In the rows, zero is written as 128.
[108  78  96 100 122 108 160  95 145 188 134 127 130 138 137 174  89 117
 118 121 139 101 113 170  88  89 128 108 121  70 188 119 149 166 127 166
 117 142 149 145 122 158 152  78 110 146 146 115  62 105]
7
[117 107  98  89  99 103 140 100 153 170 151 170 126 136 129 160  89 131
 124 120 122 104 128 186  95 104 112  73 116  85 173 141 119 141 142 138
 114 143 131 144 100 141 175  73 110 147 143 104  67  89]
2
[139 139 125 152 140 112 107 127 101 139 101 188 118 130 152  78 121  90
 174  69 121 102 128 153 138 154  95  90 137 146 147 158 119 108 139 125
 141 131  93 180  89 150 144 122 135  97 170  85 102 133]
4
[ 89 103 106  92 107  90 146 106 144 184 141 159 113 132 132 160  71 110
 122 109 149  87  95 140  93  83 140 102 126  47 181 131 121 145 149 163
 138 155 151 148 119 133 166  88 119 136 149 129  56  93]
1
[118 126 119 133 150 136 121 125  77 151 128 162 116 138 155  82 122  95
 155  63 117  97 107 122 134 120 104  89 146 131 161 139 142 136 132 131
 148 132 108 158  78 166 133 118 136 110 157 104 106 128]
0
[125 136 103 141 134 128 132 133  72 130 116 165 103 128 148 109 110  99
 130  54 127  82 127 136 148 124 104  82 130 138 153 157 121 130 121 117
 149 128 124 143  95 125 135 120 158 128 160 115 104 134]
2
[122 144 136 152 143 113  96 139  91 145 109 162 136 146 160  76 131  78
 157  82 138  83 122 114 129 124 127  92 119 134 148 150 132 141 136 141
 160 126 104 165 105 145 141 106 142 101 163  76 130 120]
3
[126 125 120 129 135 125 125 136  76 143 132 153 118 137 139 104 132 110
 147  77 102  78 111 134 135 151 116  85 132 122 168 138 137 145 148 105
 141 140 117 151 115 154 132 102 123 126 145  81 134 122]
0
[121 140 134 151 125 120 120 132  76 123 118 157 118 156 140  97 119  99
 156  90 112  79 118 126 126 160 108  95 115 121 144 152 122 148 132 109
 128 144 101 145 101 127 132 115 139 125 147  98 109 124]
8
[121 155 128 166 156 126 116 123 114 160  75 166 147 114 128  84  93 127
 180 107 109  92 148 122 123 113  84 103 102 159 129 124 178  98 134 153
 149 125  49 166  57 157 140 130 136 135 178  97 102 101]
8
[123 101  77  95 106  97 165 106 167 171 167 176 119 141 125 179  86 145
 115  95 128 103 129 169 111  92  95  74 118  64 180 138 122 148 123 139
 116 157 120 139  95 145 175  84 130 145 141 124  62 100]
2
[137 103 103  84 149 113 160 136  93 188 159 192 118 121 119 163  76 142
 112  52 135  78 121  97 140  85 114 105 158  79 184 108 149 180 140 145
 111 120 138 162 149 185 150  90 153 150 134 139  76 127]
3
[124 144 142 146 142 113 105 141  71 143  94 158 107 148 146  77 120  63
 167  62 128  80 110 125 132 122 135 105 120  91 147 125 130 172 127 130
 141 153 109 154  93 140 139 127 164 127 161 109 105 128]
3
[126 130 114 158 130 118 103 136  87 116 135 152  99 149 132 112 147 113
 144  49 118  76 111 143 133 147  96  73 107 127 154 153 122 145 126  97
 143 135  87 143  68 118 149  93 142 139 161 112 118 111]
2
[118 143 142 136 144 124 127 135  92 132 116 177 112 127 163  88 114 113
 158  48 123  68 107 131 150 116 111  95 135 136 144 147 135 106 124 115
 149 115 112 167  84 146 160 104 135 124 154 100 116 116]
1
[116 126 113 150 146  92 111 101 122 136 127 155 116 133 161 110 103 106
 161  81 143  17 118 115 132 146  99  94 155 114 168 157 114 148 134 137
 170 138  95 181  85 139 188 100  97 114 173  20 106  99]
1
[122 131 108 138 135 123 127 136  96 138 137 167 119 142 154  95 119  92
 158  54 119  87 112 128 138 132 105  92 125 115 167 139 139 141 134 121
 159 139 104 158  73 145 136 108 138 102 157  96 116 131]
0
[115  98  95 105  97 100 159 107 135 161 152 177 145 135 123 170  74 135
  96 147 126  84 136 173 121 135 109 107 118  82 191 141 121 155 140 164
 107 179 140 162 107 149 171  93 132 150 153 126  72 108]
6
[125 116 126 139 123 155 158 143  94 110 142 157 141 133 167  66 135 116
 129  44  99  81  51 149 158 126 113  87 103 111 163 136 162 130 162 127
 134 144  71 135 110 144 104 118 174 110 141 151 123 128]
0
[113 119  88  93 108  89 144 113 135 182 148 179 118 151 146 150  88 106
 142 109 140  92 119 158 108  91 127 102 121  51 172 132 123 170 137 155
 120 153 114 148 115 163 160  91 126 138 155 102  68 104]
3
[ 79  88 114  84 106  90 151 121 187 155 139 180 125 113 197 144 110 123
 126 138 133  67 118 179  51 138 134  93 158  78 192 130 135 141 128 167
 113 128 107 160 123 141 185 116 117 128 118 145  24  63]
6
[126 126 132 166 138 126  96 123 125 146  90 141 141 116 168  69 117 105
 161  88 126  76 115 107 130 112  94 105 145 151 170 144 140 110 125 171
 167 137 108 178  69 162 156 143 124 119 173 104 111 124]
0
[102 104  98  99 107 104 155 100 155 168 147 166 131 143 142 174  80 111
 108 124 131 101 143 185  90 119 126  94 127  49 182 134 109 175 131 164
 113 153 142 145 117 157 157  89 128 147 138 133  49 102]
6
[120 166  87 122 123 128 136 166  47 115 123 184 103 185 165  83 119 121
 123  75 116  72 141 126 174 150 124  96 122 149 127 172 135 130  96  91
 150 151 157 158 118 124 111 124 194 127 171 111 122 146]
5
[105 124  59 114  92  89 149 104 154 164 134 150 167 150 128 142  93 109
 125 174 140 102 128 203 114 125 122  94 108  74 165 153 118 142 117 151
 103 151 110 154 110 138 167 103 140 130 157 102  74  90]
7
[148 131 117 109 103  72 105 116 106 129 168 170  38 146 129  87  95 100
 153   4  97  88  92 135 156 132  93  99 131 121 157 145 139 119 114  81
 152 157  82 154  96 166 142 107 125 115 110  97  45 141]
5
[112 133 126 147 162 122 115 147  69 157 104 178  98 134 152  78 136 111
 161  64 127  78 114 120 128  92 107 101 137 143 146 148 131 136 121 128
 146 139 102 157  74 151 144 122 138 111 179  94 114 120]
3
[137 133 117 141 141 108 112 125  76 124 137 151 113 138 132  91 119  93
 154  50  96  79  96 127 104 135 113  98 119 124 164 149 130 149 130  87
 131 146 101 153  73 149 138 125 133 117 155  93 127 132]
0
[112 114  88 106  92  85 147 113 136 164 160 171 116 141 130 166  87 127
 109 107 114  85 144 197 106 121 110  93 121  74 178 151 110 140 133 138
 117 163 134 154 119 151 163  89 122 164 140 127  53  90]
6
[103 118  91  96  84  90 147 108 133 152 156 163 119 141 126 172  81 110
 106 135 124 105 128 190 102 127 145 110 112  61 173 139 110 144 137 149
 114 151 139 141 135 148 158  91 127 170 139 140  56 101]
6
[108 116 111  93 107 111 132  93 160 161 142 163 139 142 143 148  78 121
 109 158 148 104 145 189 104 139 111 103 127  68 172 126 130 174 126 164
 104 162 132 152  95 169 158  77 122 141 143 121  39  93]
6
[128 105  81 101 105  82 147 111 149 166 144 157 127 140 115 165  83 119
 124  96 141 103 134 163 104 119 115  96 121  65 177 154 109 145 132 138
 128 161 152 158 109 143 139  91 129 132 150 118  49 103]
4
[137 153 143 133 139 133  89 115 100 138 132 176 127 164 149  70 107 103
 139 117  54  55 115 127 100 131 106  92 103 160 157 162 130 143 137 102
 127 163 115 171  50 167 123 102 117 133 169  69 112  93]
3
[114 122 138 135 138 103 107  96 113 141 126 139 105 138 138  93 103 118
 173  34 137  77  86 134 146 129 126  76 129 143 130 134 122 140 136 130
 165 103 100 144  87 146 151  95 116 103 133  60 102 123]
1
[115 113  74  78  84  99 131 103 140 166 169 139 159 161 117 160  83 127
 113 151 141 127 111 170 109 135 127  99 104  37 178 139 123 173 159 121
 116 170 140 131 130 146 143  68 118 139 137 115  93  99]
0
[ 96 100  75 119 106  98 138  97 158 198 118 155 134 151 153 147  77  93
 146 122 147 101 116 188  97 105 114  85 125  67 196 147 131 125 137 175
 143 135 130 171 108 138 168  97 127 142 157 115  49  95]
7
[119 145 107 172 120 121  95 142  57 117  88 183 146 164 138  80 119  92
 153 103  90  62 118 160 124 170  99  97 130 141 160 169  99 130 145 101
 125 142  81 173  97 158 141 127 159 134 173  99  91 122]
8
[127 134 127 132 152 123 110 123  96 150 124 165 116 123 162  80 103  90
 160  38 102  82 108 109 121 123 101  92 126 130 167 133 153 133 138 130
 150 122  94 171  69 158 139 112 123 111 159 101 112 129]
0
[128 138 114 128 142 124 115  97  93 148 138 154  87 146 141 105 103  79
 141  96 135 102 101 111 136 148 104 107 131 124 159 138 154 154 113 130
 141 135 111 151  86 167 113  98 133  94 138  91  80 144]
7
[122 136 126 142 138 117 136 139  94 153 126 173 110 137 149 101 122  89
 144  63 110  71 112 129 152 117 113  85 138 108 160 141 126 132 122 119
 140 157 115 157 102 159 146 112 150 111 142 114 108 114]
1
[ 91 115 102  85 122 101 147  97 181 190 108 162 151 163 149 149  61  94
 133 168 118 118 132 160  72  92 183  91  97  70 167 114 119 150 145 198
 138 153 150 156 128 134 158 105 132 136 156  88  83  98]
3
[129  96  79  93 107  84 152 100 170 160 161 169 123 136 127 163  80 130
 126  93 143 115 121 172 102 108 109  95 134  65 176 150 103 149 132 144
 111 159 127 148 122 159 152  87 112 113 135 112  48 117]
4
[125 143 104 148 142 126 112 138  66 131 113 165  80 131 148  79 121 112
 135  37 117  67 109 153 154 124 107  63 134 137 152 156 114 111 130 124
 144 132 103 164 106 132 155  97 150 141 169 116 100 117]
2
[129 145 140 139 135 123 135 132  85 136 146 166 105 135 147 106 125 109
 151  47 109  89 107 119 174 131 108  94 132 128 136 146 129 123 116 110
 132 114 100 144  91 164 149 110 131 129 145 107 127 122]
1
[ 97  90 100  99 105 114 140 103 137 173 126 145 136 165 143 144  88 101
 115  98 127 110 124 161 106  84 145  87 131  67 167 134 118 174 135 174
 137 148 151 146 140 150 142  94 145 142 141 138  52 118]
5
[115  97  58  94 127 111 160  97 138 181 149 162 103 111 142 161  72 135
 104  94 155 119 109 181 110  46 110  93 132  80 184 148 123 134 121 145
 110 140 119 137 111 154 180  73 120 151 170 159  61 104]
2
[107 119  81  92  96 111 157 116 107 160 152 168 139 137 134 174  86 125
  93 135 147 104 148 173 118 118 127  96 134  55 170 146 115 162 140 161
 100 146 150 146 155 166 150  83 143 163 147 147  69 106]
6
[105 153 122 142 109 143 160 170  93 106  97 201 117 160 149 146 134 107
 203 100 171 138 141 131 110 183  93  93 141  83 142 186  81 138 159 103
 168 146 160 125  63 106 115 158 160  92 185  78 130 156]
4
[102 116  89 123 109  97 156 122 141 177 166 198 118 117 136 173  99 159
 111 115 155  90 114 186 142  96 110 107 150  69 179 149 105 146 137 158
 109 134 114 142 147 163 191  67 112 143 160 125  87 104]
1
[135  98 110 101 101  78 147 114 133 183 142 153 125 168 122 137 106 104
 136  84  75  73 121 144 105  92 122  77  96  44 176 137 128 159 134 141
 116 199 119 157 109 158 149 106 135 143 126 102  79  87]
3
[133 136  86 131 136 130 121 114  91 129 141 148 122 152 152  95 106 100
 134  89 129  60 111  87 129 122  98  79 124 155 172 163 159 125  87 139
 113 126 118 167  87 167 113 126 140 104 149  98 112 148]
7
[116 106  75 103 112  91 149 107 153 172 165 152 114 133 128 163  77 122
 119  92 136  94 115 159 107 107 110 103 117  56 197 137 122 166 136 142
 134 161 130 148  90 139 158  81 109 138 161 115  78 104]
0
[117 116  91 107  94  75 137 122 143 175 150 176 132 163 121 157  92 119
 115 126 139  94 121 169 106 122 117  93 124  60 186 153 100 161 146 145
 126 180 137 148 134 157 152 104 140 134 143  90  63 103]
3
[129 134 128 155 126 119 120 124  80 132 101 173 119 146 128  89 105  85
 154  78 113  90 125 139 145 161  91 100 131 115 156 157 123 136 132 107
 148 138  92 152  95 157 123 115 148 102 141  84  72 129]
8
[118 123  78 106 108  79 150 126 127 175 141 168 125 149 127 157  95 124
 106 107 121  87 139 189 124 117 125  98 111  59 171 156 100 170 121 131
 107 161 126 138 130 149 149  91 133 144 152 100  81  97]
3
[ 82  94 121  87 100 127 206 127 167 197 140 180 124 174 146 198 110  87
 129 125  96 168 162 175 109  79 155  96 101  55 177 113 150 100  84 230
  89 153 146 129 112 151 158 154 122 165 141 143  88 142]
5
[103 116  90  96 108  88 137 116 138 174 138 166 127 154 130 146  82 106
 118 150 132  80 114 149 102 118 146 109 116  64 185 133 119 178 120 155
 107 167 132 149 105 152 162 106 135 151 163 115  59  91]
3
[130 136 105 149 120 104 153 142  99 125 122 168 114 139 158 101 121 124
 135  54 106  55 121 132 155 142  97  98 111 122 154 166 132 117 109 123
 140 144  83 152 114 146 130 108 144 108 137 101  99 126]
8
[ 98  97  72 114  96 100 162 122 135 178 163 149 131 144 147 156  93 126
 118  97 131  81 119 190 131 120 126  84 124  77 189 144 112 167 142 157
 140 147 149 139 118 130 154  83 119 147 162 112  81  94]
0
[118  96  79 107 105 102 162 120 145 162 169 145 129 138 129 169  88 138
 103  85 125 100 110 161 122 113 109  96 123  54 196 140 121 164 143 129
 130 153 135 133 128 152 145  86 124 153 147 127  82 105]
0
[111 104 103  95 112  95 140  89 161 175 144 167 117 140 130 181  96 119
 110 120 141 122 132 193  90 108 109  82 122  70 176 135 109 147 142 154
 127 151 131 146 107 143 170  69 115 146 138 104  50  97]
2
[114 137  92 153 151 133 158 155  72 150 142 169  74 123 159  99 127 149
 145  42 146  49 115 141 152  99  78  94 158 145 151 155 140 112 116 166
 148 144 116 165  89 150 149 106 126 111 175  91 100 126]
7
[114 103 115 122 143  85 144 116 127 146 161 161 100 165 148 146 138  15
 135 137 126 131  78 144  52 158 117 150 109  79 207 131 146 127 101 108
 103 203  82 150  52 138 160 147 100  69 151  78  92 147]
7
[116 156 123 151 145 117 118 158  87 145  89 179 122 152 168  85 137  81
 150  78 131  60 131 126 125 122 123  95 116  95 162 150 132 136 115 162
 143 164 107 178  89 146 147 123 164 121 177 103 119 118]
3
[129 129 111 127 140 106 120 131  82 139 134 165  86 149 140 101 123 104
 135  55 114  78 124 129 144 138 101  95 133 141 151 146 141 143 120 115
 143 157 100 165  92 144 130 113 144 110 155  92  97 136]
5
[128 100  82  88  94  87 166 120 160 155 170 170 109 154 103 206  84 127
 128 122 131 133 143 156 103 123 124 124 123  59 165 125 107 165 129 126
 119 159 161 128 114 160 141  89 109 135 160  94  53 124]
4
[130 118 109 156 136 111 126 135  90 125 108 160  96 139 158  94 140  88
 160  59 117  71 113 141 133 144 115  90 130 129 157 163 107 129 122 131
 131 148 104 169  90 127 139 126 135 110 184 102 112 130]
4
[126 137 108 150 136 116 108 137  81 128 123 155 119 137 137  85 119 102
 143  67 108  74 112 151 148 163 107  96 126 142 168 147 127 126 136 115
 152 140 103 170  75 139 140 114 137 125 168  90 117 119]
0
[120 112  58 135 119 120 180 125 101 170 165 157 110 139 146 179 104 128
  89  97 125  77 138 204 140  93 107 102 121  95 190 155 131 158 109 155
 104 160 146 142 141 153 133  68 129 155 159 133  97 118]
7
[ 95 107  40 102  71 108 143 131 105 149 186 151 120 170 118 186 105 119
  98 170 160 118 125 197 144 125 149 124 124  96 178 144 121 174 135 130
 120 171 143 110 159 145 132  74 128 155 159 131  82 120]
5
[124  97 102 117 103  85 171 114 158 168 167 168 115 130 112 182  75 156
 119  84 119 100 132 167 113  91  79 109 121  63 181 141 124 136 129 133
 113 156 104 136 119 162 174  84  98 161 134 115  48  99]
8
[101 113  87  68 100  98 120  84 156 193 136 165 139 137 119 153  65 139
 126 163 163 125 131 179 108 120 115  83 135  76 166 137 117 150 140 142
 125 135 144 140 105 154 185  67 108 145 139  96  37  84]
2
[109 114  72 116  91  93 154 106 139 137 164 162 119 159 115 155  93 130
 112 127 128  88 111 185 119 137 126  77 122  64 162 164  88 158 136 120
 127 149 124 123 129 105 173 107 146 155 153  96  70  91]
2
[100  93  74 107 108  98 169 121 128 183 141 157 134 136 131 165  61 135
 122 107 149  90 121 156 105  79 126  98 124  72 182 136 118 147 140 170
 108 139 135 146 142 138 175  89 116 152 168 131  67 109]
8
[132 125 154 179 133 130 169 133  88 153 122 204  67 136 174 103 115 111
 174  10 105  90 120 122 157 117  96  82 147 110 153 175 120 134 117 127
 149  73 118 134 145 133 151 121 142 125 157  99 117 155]
8
[112 115  79  89  87  64 140 118 151 170 194 165 102 152 105 188  98  99
 115  93 160 113 111 197 118 116 131 115  95  35 201 129 126 155 115 149
 110 187 105 123 113 144 144  77 116 134  90 135  52 113]
3
[102  99  89 118  96  86 167 109 159 178 138 165 125 150 145 161  89 116
 146 122 122 116 126 177 100  89 103 100 115  74 172 145 130 130 123 143
 139 148 127 149  97 144 180 103 126 145 159 106  59  96]
7
[115 115  57  89  74  95 158 132 112 134 179 144 107 159 105 175  80 116
  88  93 139  95 128 169 148 122 142 117 104  27 168 130 108 162 112 145
 101 164 146 123 140 144 135  90 145 161 141 161  55 128]
6
[109 114  81 110 107  87 149 129 139 173 140 167 135 149 131 158  89 109
 121 121 137  89 126 153 104  80 134 106 111  54 181 134 119 167 127 163
 116 167 122 148 113 162 164 101 139 152 175 118  72  99]
3
[110 119  95 145 136 125 129 122 105 143  74 161 150 150 168  62 121  68
 176 116 140  53 115 124 130  76 122  73 139 132 157 144 135 130 127 170
 154 153  85 179  76 173 138 156 175 105 192  68  81 108]
3
[132 121 138 122 160 124 132 130  80 158 115 188 109 116 172  88 103 112
 133  31  95  72 149 149 110 100  93  99 162 128 151 149 132 114 116 143
 123 116 123 183  96 192 167 108 115 119 159  95  78 123]
6
[117 125 104 121 126 117 118 124  71 115 120 157 109 141 142 102 100  88
 125  81 130  81 122 138 139 140 123 112 123 132 155 142 118 149 113 113
 131 144 128 147  86 158 130 104 137 110 162 102  90 152]
6
[134 120 126 144 151  97 146 131 105 129 122 170  62 119 164  90 107 108
 167   9 111  45 116 138 120 118  92  92 153 120 152 142 136 130 121 104
 169 116 112 170 111 125 160 109 122  97 144  42  83 129]
7
[101 125  83 109 104 103 161 120 159 172 122 176 142 176 144 155  78 115
 112 110 104 116 142 166 137 120 122 105  95  46 161 147 117 150 130 145
 156 175 130 152 107 122 152 104 172 156 161 144  75 109]
5
[107 114 111 101 126  98 132 118 134 166 147 168 105 127 123 149  75 140
 110  81 124  96 132 182  80 111 139  98 133  80 173 138 104 132 125 169
 107 124 151 162 119 145 186  83 105 156 144 133  65 108]
6
[124 141 121 164 150 117 151 149  91 111 133 174  76 137 172  84 117  96
 135  27 126  88 104 146 146 129  90 124 126 128 152 145 161  93  87 132
 134 121  80 156  91 138 153 145 145 120 175  99  91 148]
7
[111 123  89  82 108  97 153  96 150 164 150 151 128 136 132 177  87 130
 126 132 142  81 116 156 115 104 131 102 126  55 163 130 117 175 122 135
 110 153 133 142  96 165 157  76 124 148 143 121  69  84]
1
